Here is a tiny trained network, its code and every weight. The questions are about switching its units off for an input and a class, where a switched-off unit gives its printed mean instead of its output.

import numpy as np


def w(rows, s, z=0):
    codes = np.array(rows[::2]) - 128.0
    scale = np.full(codes.shape[1], s)
    scale[-1] = z or s
    return codes * scale


def norm(h):
    return h / np.sqrt((h * h).mean(-1, keepdims=True) + 1e-5)


def f(y):
    return y / 2 * (1 + np.tanh(0.7978845608 * (y + 0.044715 * y**3)))


def log_softmax(a):
    a = a - a.max(-1, keepdims=True)
    return a - np.log(np.exp(a).sum(-1, keepdims=True))


def net(x, mask):
    res = np.array(x, float).reshape(1, 8) / 4 @ E
    u = 0
    for l in range(4):
        y = f(norm(res) @ A[l][:, :-1].T + A[l][:, -1])
        res = res + np.where(mask[u : u + 7], y, B[l][:, -1]) @ B[l][:, :-1]
        u += 7
    return log_softmax(norm(res)[-1] @ U[:, :-1].T + U[:, -1])


A, B = {}, {}
E = w([
[120,178,29,77,51],'x0',
[124,125,113,138,142],'x1',
[207,202,135,218,112],'x2',
[127,133,134,121,119],'x3',
[126,130,128,127,124],'x4',
[166,3,112,159,19],'x5',
[130,129,126,130,132],'x6',
[216,106,125,69,165],'x7',
],0.0028)
A[0] = w([
[218,209,163,224,91,10],'L0N1',
[141,83,156,173,196,99],'L0N2',
[14,157,140,222,78,139],'L0N3',
[116,211,70,71,132,155],'L0N4',
[113,152,128,138,219,141],'L0N5',
[254,132,123,87,154,40],'L0N6',
[146,95,200,224,204,8],'L0N7',
],0.006,0.0015)
B[0] = w([
[10,47,81,83,172,226],'L0N1',
[113,163,141,108,79,163],'L0N2',
[254,103,123,27,200,232],'L0N3',
[116,158,181,166,100,251],'L0N4',
[117,162,181,171,113,190],'L0N5',
[144,121,120,76,182,180],'L0N6',
[132,130,169,46,40,204],'L0N7',
],0.0067,0.0024)
A[1] = w([
[153,173,114,215,140,109],'L1N1',
[171,35,57,91,59,177],'L1N2',
[6,53,133,90,172,101],'L1N3',
[210,126,114,125,252,4],'L1N4',
[107,35,76,66,94,173],'L1N5',
[91,152,128,97,137,102],'L1N6',
[74,169,155,119,130,152],'L1N7',
],0.0035,0.0019)
B[1] = w([
[99,71,81,160,110,94],'L1N1',
[118,252,234,222,220,252],'L1N2',
[25,73,115,134,189,178],'L1N3',
[245,82,112,57,101,111],'L1N4',
[95,223,222,200,242,244],'L1N5',
[164,61,153,160,136,141],'L1N6',
[156,25,125,148,149,165],'L1N7',
],0.0024,0.0022)
A[2] = w([
[170,181,43,153,120,4],'L2N1',
[142,42,128,149,80,107],'L2N2',
[122,166,2,150,126,104],'L2N3',
[130,125,219,136,133,219],'L2N4',
[138,191,36,119,65,93],'L2N5',
[190,31,109,160,74,138],'L2N6',
[169,24,102,194,77,137],'L2N7',
],0.0051,0.0023)
B[2] = w([
[98,89,148,109,128,108],'L2N1',
[76,233,140,88,154,116],'L2N2',
[89,39,183,85,102,137],'L2N3',
[127,134,13,161,47,254],'L2N4',
[135,58,254,107,91,135],'L2N5',
[117,240,156,133,184,126],'L2N6',
[85,209,162,161,207,123],'L2N7',
],0.005,0.0027)
A[3] = w([
[92,101,108,123,123,100],'L3N1',
[103,179,56,75,60,246],'L3N2',
[223,145,135,90,108,117],'L3N3',
[201,110,2,186,180,101],'L3N4',
[34,23,83,173,203,145],'L3N5',
[141,145,90,123,122,3],'L3N6',
[67,91,85,81,207,106],'L3N7',
],0.0042,0.0027)
B[3] = w([
[111,113,120,133,128,124],'L3N1',
[183,48,96,254,147,250],'L3N2',
[128,71,32,144,136,164],'L3N3',
[199,183,102,120,22,139],'L3N4',
[58,116,28,137,97,202],'L3N5',
[74,128,204,92,154,87],'L3N6',
[114,66,90,151,171,174],'L3N7',
],0.0035,0.0028)
U = w([
[44,78,74,125,168,124],'0',
[120,254,165,170,164,95],'1',
[213,112,112,55,181,71],'2',
[139,122,112,129,94,254],'3',
[132,100,203,94,29,48],'4',
[141,123,95,138,105,173],'5',
],0.0095,0.0035)

Each question gives the input, the list of numbers given to net, and the class t.
The units are the neurons (one row each of A and B). Each row of codes is followed by its name. A weight is (code - 128) times the scale printed after its matrix; where a second scale follows, it is the last column's (A, B and U).
mask holds one flag per neuron, layer by layer. A switched-off neuron (its flag False) gives its mean, the last column of its row in B, instead of its output. The means were averaged over made-up inputs and are rounded, as every weight is.
A unit's drop is (log p(t) with every unit on - log p(t) with that unit switched off) / (log p(t) with every unit on - log p(t) with every unit switched off).
The circuit of an input: a set's keep is (log p(t) with only the set's units on - log p(t) with every unit switched off) / (log p(t) with every unit on - log p(t) with every unit switched off). Starting from the 12 units with the biggest drops (on a tie, the unit counted first), units are removed one at a time, each time the one whose removal leaves the highest keep (on an exact tie, the one counted first), for as long as the keep stays at least 0.8.
circuit, biggest first: the units of the circuit, biggest drop first
k most important neurons of layer l: the k neurons of layer l with the biggest drops, biggest first
drop of u: that unit's drop, to one decimal
input [-8,0,7,-2,2,2,5,2], class 4: circuit, biggest first -> (L0N7)
input [7,6,-4,1,-4,3,-4,1], class 4: circuit, biggest first -> (L0N1; L2N5; L2N4)
input [7,-4,4,7,2,1,-5,5], class 4: circuit, biggest first -> (L0N3; L2N5)
input [3,2,4,3,-7,6,-4,2], class 1: 2 most important neurons of layer 2 -> (L2N7; L2N6)
input [4,1,8,5,4,-7,4,7], class 0: circuit, biggest first -> (L0N1; L0N3; L1N2)
input [7,-4,-5,5,3,-4,-1,-8], class 2: circuit, biggest first -> (L0N3; L0N1)
input [-3,-3,-7,7,-5,8,4,2], class 1: circuit, biggest first -> (L0N1; L2N7; L2N6; L2N2)
input [4,-8,8,-3,3,7,-5,7], class 0: 4 most important neurons of layer 0 -> (L0N1; L0N3; L0N7; L0N4)
input [-3,-7,-6,5,-2,-7,8,2], class 1: 2 most important neurons of layer 3 -> (L3N3; L3N5)
input [-2,5,6,-5,8,-5,-8,5], class 0: 2 most important neurons of layer 0 -> (L0N1; L0N3)
input [8,7,-4,-4,1,-8,7,1], class 1: 3 most important neurons of layer 0 -> (L0N4; L0N1; L0N7)
input [7,-5,8,8,-2,5,8,0], class 0: 3 most important neurons of layer 0 -> (L0N1; L0N7; L0N2)
input [7,6,5,-5,-6,-2,-5,-7], class 2: drop of L0N3 -> 1.2
input [-6,1,2,2,-7,-4,-3,-2], class 4: drop of L0N7 -> 0.6
input [5,0,-5,-4,2,7,-6,6], class 1: drop of L0N3 -> 0.4
input [-8,1,5,-4,7,2,6,-5], class 4: drop of L0N7 -> 2.3
input [1,4,3,4,4,1,-7,-6], class 2: most important neuron of layer 0 -> (L0N3)
input [-3,5,7,4,-3,-2,4,-7], class 0: 2 most important neurons of layer 0 -> (L0N1; L0N6)
